Here is a tiny trained network, its code and every weight. The questions are about switching its units off for an input and a target symbol, where a switched-off unit gives its printed mean instead of its output.

import numpy as np


def w(rows, s, z=0):
    codes = np.array(rows[::2]) - 128.0
    scale = np.full(codes.shape[1], s)
    scale[-1] = z or s
    return codes * scale


def norm(h):
    return h / np.sqrt((h * h).mean(-1, keepdims=True) + 1e-5)


def softmax(a):
    e = np.exp(a - a.max(-1, keepdims=True))
    return e / e.sum(-1, keepdims=True)


def log_softmax(a):
    a = a - a.max(-1, keepdims=True)
    return a - np.log(np.exp(a).sum(-1, keepdims=True))


def net(x, mask):
    ids = ['γδζλμστ'.index(c) for c in x.split()]
    T = len(ids)
    res = E[ids] + P[:T]
    u = 0
    for l in range(2):
        r = norm(res)
        for j in range(3):
            rows = slice(4 * j, 4 * j + 4)
            q, k, v = (r @ M[l][rows].T for M in (Q, K, V))
            z = softmax(np.where(np.tri(T) > 0, q @ k.T / 4**0.5, -1e9)) @ v
            o = O[l][rows]
            res = res + np.where(mask[u + j], z, o[:, -1]) @ o[:, :-1]
        u += 3
    return log_softmax(norm(res)[-1] @ U[:, :-1].T + U[:, -1])


Q, K, V, O = {}, {}, {}, {}
E = w([
[143,148,90,180,136,141,148,187],'γ',
[126,81,217,69,167,117,122,170],'δ',
[127,158,211,75,45,99,144,129],'ζ',
[87,109,172,130,120,183,137,91],'λ',
[159,95,113,43,81,165,132,126],'μ',
[79,63,132,107,89,83,91,128],'σ',
[203,128,118,117,168,45,141,2],'τ',
],0.0023)
P = w([
[77,197,71,118,177,133,6,123],'0',
[208,98,199,196,106,131,130,152],'1',
[180,109,173,181,109,126,141,147],'2',
[162,118,154,159,100,132,160,138],'3',
[134,113,149,154,86,134,153,139],'4',
[126,110,135,133,86,133,165,136],'5',
[111,104,130,120,81,125,150,140],'6',
[94,104,124,117,80,120,149,131],'7',
[81,93,122,98,67,131,158,123],'8',
[71,103,123,89,74,123,160,112],'9',
[61,95,119,87,78,111,165,101],'10',
[42,101,112,82,70,116,154,98],'11',
[42,108,119,80,68,107,157,84],'12',
],0.0011)
Q[0] = w([
[173,136,158,110,180,146,97,95],'0.h0',
[61,155,82,111,90,135,161,153],'0.h0',
[154,100,165,137,130,112,114,122],'0.h0',
[174,98,157,157,134,99,96,119],'0.h0',
[139,202,83,253,79,168,238,217],'0.h1',
[115,73,222,4,72,108,84,66],'0.h1',
[106,91,200,12,46,127,93,74],'0.h1',
[107,96,212,20,42,123,92,77],'0.h1',
[155,68,170,92,105,84,144,46],'0.h2',
[147,99,176,106,92,90,178,38],'0.h2',
[156,137,149,53,181,108,76,5],'0.h2',
[98,132,96,191,88,154,175,249],'0.h2',
],0.0047)
K[0] = w([
[141,132,151,92,144,109,137,94],'0.h0',
[156,128,128,185,126,144,180,181],'0.h0',
[90,141,123,115,114,123,118,110],'0.h0',
[87,110,116,103,119,119,82,96],'0.h0',
[92,174,123,68,171,136,3,100],'0.h1',
[148,114,88,192,111,117,228,190],'0.h1',
[132,127,83,210,108,130,217,212],'0.h1',
[129,124,77,208,116,133,216,211],'0.h1',
[128,147,78,180,151,90,165,197],'0.h2',
[129,176,63,199,179,120,157,229],'0.h2',
[158,95,136,191,108,140,232,205],'0.h2',
[105,157,134,61,145,123,32,47],'0.h2',
],0.0052)
V[0] = w([
[165,92,61,167,135,170,63,176],'0.h0',
[124,166,88,246,123,164,114,198],'0.h0',
[152,194,33,200,152,137,104,251],'0.h0',
[78,69,109,64,127,126,87,66],'0.h0',
[147,157,98,124,24,129,145,129],'0.h1',
[130,140,76,238,108,107,169,123],'0.h1',
[106,214,71,208,155,165,81,237],'0.h1',
[179,107,70,106,220,123,144,161],'0.h1',
[150,229,42,107,124,142,107,141],'0.h2',
[116,57,236,61,101,101,137,34],'0.h2',
[84,176,142,183,158,138,91,117],'0.h2',
[183,100,165,47,67,112,145,118],'0.h2',
],0.0019)
O[0] = w([
[34,159,145,56,127,110,191,106,81],'0.h0',
[49,131,82,6,149,84,112,84,42],'0.h0',
[8,114,98,35,123,107,150,53,4],'0.h0',
[199,143,185,155,130,162,201,173,176],'0.h0',
[151,100,131,126,169,131,141,192,150],'0.h1',
[190,163,139,177,97,175,147,174,153],'0.h1',
[220,120,71,249,161,130,149,94,79],'0.h1',
[110,181,134,207,133,84,76,117,100],'0.h1',
[88,78,161,124,136,177,53,159,87],'0.h2',
[197,184,127,93,185,100,167,44,190],'0.h2',
[140,110,134,84,80,177,145,128,110],'0.h2',
[146,149,109,167,206,92,122,89,164],'0.h2',
],0.002,0.0022)
Q[1] = w([
[151,158,142,90,154,160,84,104],'1.h0',
[140,144,120,165,147,120,188,180],'1.h0',
[138,87,169,142,77,120,94,80],'1.h0',
[175,134,140,116,143,163,175,124],'1.h0',
[151,76,171,190,135,146,59,141],'1.h1',
[113,96,201,54,129,139,47,51],'1.h1',
[133,164,173,67,143,159,145,74],'1.h1',
[208,178,121,216,145,163,148,163],'1.h1',
[69,155,165,38,99,157,120,126],'1.h2',
[133,128,75,229,120,190,149,159],'1.h2',
[147,93,78,254,97,106,94,173],'1.h2',
[182,155,156,224,59,131,171,170],'1.h2',
],0.0068)
K[1] = w([
[124,136,131,86,201,136,122,71],'1.h0',
[123,212,151,131,91,135,154,204],'1.h0',
[119,64,122,131,101,121,178,97],'1.h0',
[146,187,179,89,133,153,170,93],'1.h0',
[141,63,172,151,113,152,46,127],'1.h1',
[246,128,205,201,79,94,212,203],'1.h1',
[176,196,179,130,138,146,218,150],'1.h1',
[99,142,156,90,170,186,28,48],'1.h1',
[200,89,254,160,83,198,75,136],'1.h2',
[33,161,62,125,145,190,159,150],'1.h2',
[14,136,37,131,119,83,156,179],'1.h2',
[105,188,107,121,127,119,232,198],'1.h2',
],0.0058)
V[1] = w([
[170,139,115,224,152,165,153,120],'1.h0',
[108,152,91,156,148,37,108,132],'1.h0',
[139,134,123,137,109,143,5,156],'1.h0',
[167,103,203,185,125,71,161,68],'1.h0',
[189,131,127,197,77,122,135,94],'1.h1',
[137,147,79,158,148,9,132,167],'1.h1',
[176,63,204,164,106,114,71,100],'1.h1',
[187,220,135,158,179,176,132,110],'1.h1',
[102,167,115,124,251,94,111,183],'1.h2',
[128,200,157,175,79,167,119,237],'1.h2',
[196,167,107,84,156,173,217,149],'1.h2',
[103,223,125,134,66,70,118,81],'1.h2',
],0.0029)
O[1] = w([
[126,183,147,64,220,144,94,93,164],'1.h0',
[121,116,164,153,136,205,213,158,107],'1.h0',
[102,170,71,75,90,155,168,93,114],'1.h0',
[45,143,100,117,207,149,67,159,252],'1.h0',
[89,78,91,121,43,113,165,151,187],'1.h1',
[205,173,135,52,52,118,44,87,126],'1.h1',
[83,128,25,152,105,72,158,138,233],'1.h1',
[165,87,161,136,80,119,253,101,157],'1.h1',
[173,83,166,18,147,86,186,166,122],'1.h2',
[35,183,252,46,55,104,112,103,131],'1.h2',
[162,168,139,74,113,233,147,53,179],'1.h2',
[142,168,163,181,155,30,179,40,147],'1.h2',
],0.0025,0.0035)
U = w([
[59,86,50,166,90,58,60,191,216],'γ',
[213,162,80,185,186,52,178,54,119],'δ',
[199,65,59,33,71,216,163,151,21],'ζ',
[37,122,141,229,154,232,191,95,21],'λ',
[127,67,205,64,236,100,153,216,17],'μ',
[129,216,146,81,167,182,1,97,254],'σ',
[96,164,220,73,16,76,177,91,227],'τ',
],0.0043,0.00068)

Each question gives the input, a string of symbols that net reads in full, and the target symbol t.
The units are the heads (4 rows each of Q, K, V and O). Each row of codes is followed by its name. A weight is (code - 128) times the scale printed after its matrix; where a second scale follows, it is the last column's (O and U).
mask holds one flag per head, layer by layer. A switched-off head (its flag False) gives its mean, the last column of its rows in O, instead of its output. The means were averaged over made-up inputs and are rounded, as every weight is.
A unit's drop is (log p(t) with every unit on - log p(t) with that unit switched off) / (log p(t) with every unit on - log p(t) with every unit switched off).
The circuit of an input: a set's keep is (log p(t) with only the set's units on - log p(t) with every unit switched off) / (log p(t) with every unit on - log p(t) with every unit switched off). Starting from all 6 units, units are removed one at a time, each time the one whose removal leaves the highest keep (on an exact tie, the one counted first), for as long as the keep stays at least 0.8.
units of the circuit, in order: the units of the circuit, biggest drop first
unit that matters most: the unit with the biggest drop
heads that matter: for each layer, one digit per head in row order, 1 if its drop is at least 0.15 and else 0, layers parted by /
input τ γ τ τ μ, target τ: units of the circuit, in order => 0.h1, 1.h2, 0.h0
input τ τ τ τ σ τ λ γ σ τ, target τ: units of the circuit, in order => 1.h2, 0.h2, 0.h1
input λ τ τ τ σ γ τ ζ τ γ σ τ δ, target λ: units of the circuit, in order => 0.h1, 1.h1
input ζ τ τ τ τ τ γ τ λ τ, target ζ: unit that matters most => 1.h2
input ζ γ λ, target ζ: units of the circuit, in order => 1.h2, 0.h1, 0.h0
input τ τ γ ζ τ, target τ: heads that matter => 001 / 001
input δ γ λ τ τ λ τ ζ δ, target δ: units of the circuit, in order => 0.h1, 0.h0, 1.h2
input σ τ τ ζ σ μ σ τ σ τ ζ σ γ, target σ: units of the circuit, in order => 1.h1, 0.h0
input τ δ μ τ τ σ λ σ σ λ δ γ, target τ: heads that matter => 000 / 001
input γ σ τ λ, target γ: units of the circuit, in order => 0.h2, 0.h0, 1.h2
input λ τ γ τ τ ζ, target λ: units of the circuit, in order => 0.h1, 1.h1, 0.h2
input σ τ γ γ, target σ: heads that matter => 000 / 010
input τ σ τ μ σ λ σ γ σ, target τ: units of the circuit, in order => 1.h2, 0.h1
input τ γ σ μ λ λ μ δ σ μ τ σ, target τ: units of the circuit, in order => 0.h1, 1.h2, 0.h0
input τ λ γ δ, target τ: unit that matters most => 1.h2
input ζ τ τ γ σ λ σ τ μ τ σ, target ζ: units of the circuit, in order => 0.h1, 1.h2, 0.h0
input ζ τ σ σ λ λ σ λ λ ζ τ τ γ, target ζ: units of the circuit, in order => 1.h2, 0.h1, 0.h2
input λ ζ γ, target λ: heads that matter => 011 / 011
input γ λ τ δ τ λ λ τ λ, target γ: units of the circuit, in order => 0.h2, 1.h2, 0.h0, 0.h1
input μ τ σ τ ζ σ ζ τ τ σ γ, target μ: heads that matter => 010 / 011
input λ λ γ σ λ τ σ, target λ: heads that matter => 011 / 011
input γ δ τ τ λ λ τ τ τ μ τ, target γ: heads that matter => 001 / 000
input ζ σ σ ζ τ τ δ σ τ τ τ γ, target ζ: heads that matter => 011 / 011
input σ τ λ τ γ τ μ σ τ λ, target σ: unit that matters most => 0.h1
input σ τ μ τ γ τ σ λ μ, target σ: units of the circuit, in order => 0.h1, 1.h1, 0.h0
input τ λ τ γ τ λ σ μ, target τ: units of the circuit, in order => 1.h2, 0.h1, 0.h0
input λ τ γ τ μ, target λ: heads that matter => 011 / 010
input δ λ τ μ τ ζ τ τ τ γ, target δ: heads that matter => 111 / 011
input σ γ σ τ τ λ λ τ, target σ: unit that matters most => 0.h2
